Below is a small trained network, with its code and all its weights. Each question gives an input and a class and asks what happens when units are switched off, that is, made to give their printed mean instead of their output.

import numpy as np


def w(rows, s, z=0):
    codes = np.array(rows[::2]) - 128.0
    scale = np.full(codes.shape[1], s)
    scale[-1] = z or s
    return codes * scale


def norm(h):
    return h / np.sqrt((h * h).mean(-1, keepdims=True) + 1e-5)


def f(y):
    return np.maximum(y, 0)


def log_softmax(a):
    a = a - a.max(-1, keepdims=True)
    return a - np.log(np.exp(a).sum(-1, keepdims=True))


def net(x, mask):
    res = np.array(x, float).reshape(1, 7) / 4 @ E
    u = 0
    for l in range(3):
        y = f(norm(res) @ A[l][:, :-1].T + A[l][:, -1])
        res = res + np.where(mask[u : u + 7], y, B[l][:, -1]) @ B[l][:, :-1]
        u += 7
    return log_softmax(norm(res)[-1] @ U[:, :-1].T + U[:, -1])


A, B = {}, {}
E = w([
[111,103,114,185,173,77],'x0',
[127,126,130,127,128,130],'x1',
[251,62,103,124,201,167],'x2',
[129,127,128,127,129,128],'x3',
[161,102,42,45,108,62],'x4',
[129,130,125,131,128,126],'x5',
[128,127,130,128,129,129],'x6',
],0.0017)
A[0] = w([
[203,58,126,104,137,139,1],'0.n0',
[122,196,102,2,125,25,154],'0.n1',
[116,169,132,218,144,104,178],'0.n2',
[147,75,138,233,185,110,38],'0.n3',
[229,94,139,150,172,159,132],'0.n4',
[131,103,53,51,111,50,189],'0.n5',
[153,191,137,100,112,239,72],'0.n6',
],0.0037,0.0015)
B[0] = w([
[217,189,37,113,120,59,190],'0.n0',
[61,107,108,201,79,226,243],'0.n1',
[79,98,254,113,113,187,187],'0.n2',
[99,149,101,25,224,158,185],'0.n3',
[177,15,112,94,86,158,239],'0.n4',
[136,93,175,83,72,76,253],'0.n5',
[229,186,191,178,85,39,189],'0.n6',
],0.0026,0.0031)
A[1] = w([
[8,87,251,120,92,48,209],'1.n0',
[11,183,149,154,106,150,127],'1.n1',
[242,144,78,160,226,191,191],'1.n2',
[103,153,105,116,82,232,1],'1.n3',
[86,254,147,191,161,59,79],'1.n4',
[104,239,187,162,161,122,12],'1.n5',
[78,29,125,182,181,89,170],'1.n6',
],0.004,0.0021)
B[1] = w([
[135,129,62,191,50,137,255],'1.n0',
[216,94,147,64,204,90,208],'1.n1',
[47,202,190,222,110,148,212],'1.n2',
[55,75,180,33,55,176,141],'1.n3',
[165,66,107,76,163,153,155],'1.n4',
[216,124,46,78,184,96,156],'1.n5',
[3,96,69,194,222,69,168],'1.n6',
],0.0043,0.0047)
A[2] = w([
[191,125,149,95,106,204,201],'2.n0',
[229,144,110,16,135,164,13],'2.n1',
[187,160,112,68,18,176,205],'2.n2',
[206,69,45,146,132,107,205],'2.n3',
[214,68,99,192,205,42,158],'2.n4',
[141,77,95,165,149,3,121],'2.n5',
[126,20,117,65,229,69,5],'2.n6',
],0.0045,0.0022)
B[2] = w([
[174,161,91,184,18,117,205],'2.n0',
[139,248,3,130,227,181,171],'2.n1',
[74,100,136,82,207,157,255],'2.n2',
[145,215,142,138,193,131,253],'2.n3',
[46,71,150,17,107,109,223],'2.n4',
[224,105,171,199,77,100,197],'2.n5',
[252,131,242,56,186,44,155],'2.n6',
],0.0045,0.005)
U = w([
[208,236,25,8,195,248,252],'0',
[209,56,217,30,225,26,209],'1',
[209,208,216,229,48,253,63],'2',
[23,59,204,202,244,209,70],'3',
[36,60,16,7,28,230,117],'4',
[106,29,36,200,22,62,57],'5',
],0.0064,0.0027)

Each question gives the input, the list of numbers given to net, and the class t.
The units are the neurons (one row each of A and B). Each row of codes is followed by its name. A weight is (code - 128) times the scale printed after its matrix; where a second scale follows, it is the last column's (A, B and U).
mask holds one flag per neuron, layer by layer. A switched-off neuron (its flag False) gives its mean, the last column of its row in B, instead of its output. The means were averaged over made-up inputs and are rounded, as every weight is.
A unit's drop is (log p(t) with every unit on - log p(t) with that unit switched off) / (log p(t) with every unit on - log p(t) with every unit switched off).
The circuit of an input: a set's keep is (log p(t) with only the set's units on - log p(t) with every unit switched off) / (log p(t) with every unit on - log p(t) with every unit switched off). Starting from the 12 units with the biggest drops (on a tie, the unit counted first), units are removed one at a time, each time the one whose removal leaves the highest keep (on an exact tie, the one counted first), for as long as the keep stays at least 0.8.
circuit, biggest first: the units of the circuit, biggest drop first
k most important neurons: the k neurons with the biggest drops, biggest first
k most important neurons of layer l: the k neurons of layer l with the biggest drops, biggest first
input [-5,-8,6,-8,0,-3,4], class 2: 2 most important neurons of layer 1	[1.n2, 1.n1]
input [3,-8,-8,-5,-1,3,0], class 1: circuit, biggest first	[1.n1]
input [-8,2,-2,-4,3,-8,7], class 4: circuit, biggest first	[2.n3, 0.n1]
input [7,1,-1,0,8,2,-4], class 5: circuit, biggest first	[1.n1, 2.n5]
input [4,-3,8,8,0,5,-7], class 3: 3 most important neurons	[1.n2, 1.n1, 0.n5]
input [1,-7,4,1,-3,-2,0], class 3: circuit, biggest first	[1.n2, 2.n0]
input [0,-3,8,-4,-1,-7,7], class 2: 2 most important neurons	[1.n2, 2.n2]
input [1,0,-3,4,-7,6,3], class 1: circuit, biggest first	[1.n1, 1.n2]
input [-2,0,-5,-4,0,-4,6], class 0: 4 most important neurons	[1.n1, 0.n4, 1.n2, 0.n5]
input [5,2,-8,-4,0,-3,8], class 1: 4 most important neurons	[1.n1, 0.n4, 1.n2, 1.n4]
input [-2,8,-3,5,-8,2,3], class 0: circuit, biggest first	[1.n5, 1.n2, 0.n4]
input [-5,3,5,2,0,7,1], class 2: 2 most important neurons	[1.n2, 1.n1]
input [-6,-3,1,4,-3,-6,7], class 2: circuit, biggest first	[0.n6, 1.n1]
input [5,-4,-3,6,6,7,8], class 5: most important neuron of layer 0	[0.n5]
input [-2,4,-8,-1,-8,3,1], class 0: 4 most important neurons of layer 1	[1.n5, 1.n2, 1.n1, 1.n4]
input [-6,-3,-2,7,2,-1,8], class 4: 3 most important neurons of layer 2	[2.n2, 2.n3, 2.n5]
input [-1,-1,-7,0,-1,-6,-8], class 0: 2 most important neurons of layer 1	[1.n1, 1.n2]
input [1,2,-7,7,-8,-7,-6], class 1: 2 most important neurons of layer 2	[2.n4, 2.n3]
input [1,6,0,-7,-2,6,3], class 1: 3 most important neurons	[1.n2, 0.n5, 0.n4]
input [4,7,-4,5,1,-1,-2], class 5: 2 most important neurons	[1.n0, 0.n2]
input [5,-6,-8,-6,-1,7,-3], class 1: 3 most important neurons of layer 1	[1.n1, 1.n2, 1.n4]
input [-1,1,-7,-1,-6,-8,-7], class 0: 2 most important neurons	[1.n5, 1.n1]
input [8,3,-4,1,-8,-1,1], class 1: 2 most important neurons of layer 1	[1.n1, 1.n2]
input [0,7,0,-8,2,3,2], class 4: circuit, biggest first	[0.n1]
input [-4,-3,0,-7,-5,7,-2], class 0: 3 most important neurons	[0.n4, 1.n5, 1.n2]
input [4,-2,6,4,0,3,1], class 3: 4 most important neurons of layer 1	[1.n2, 1.n1, 1.n5, 1.n4]
input [-1,1,-7,-2,0,-2,-6], class 0: 2 most important neurons of layer 1	[1.n1, 1.n2]
input [8,-7,-4,3,-1,1,-7], class 1: 2 most important neurons	[1.n1, 0.n4]
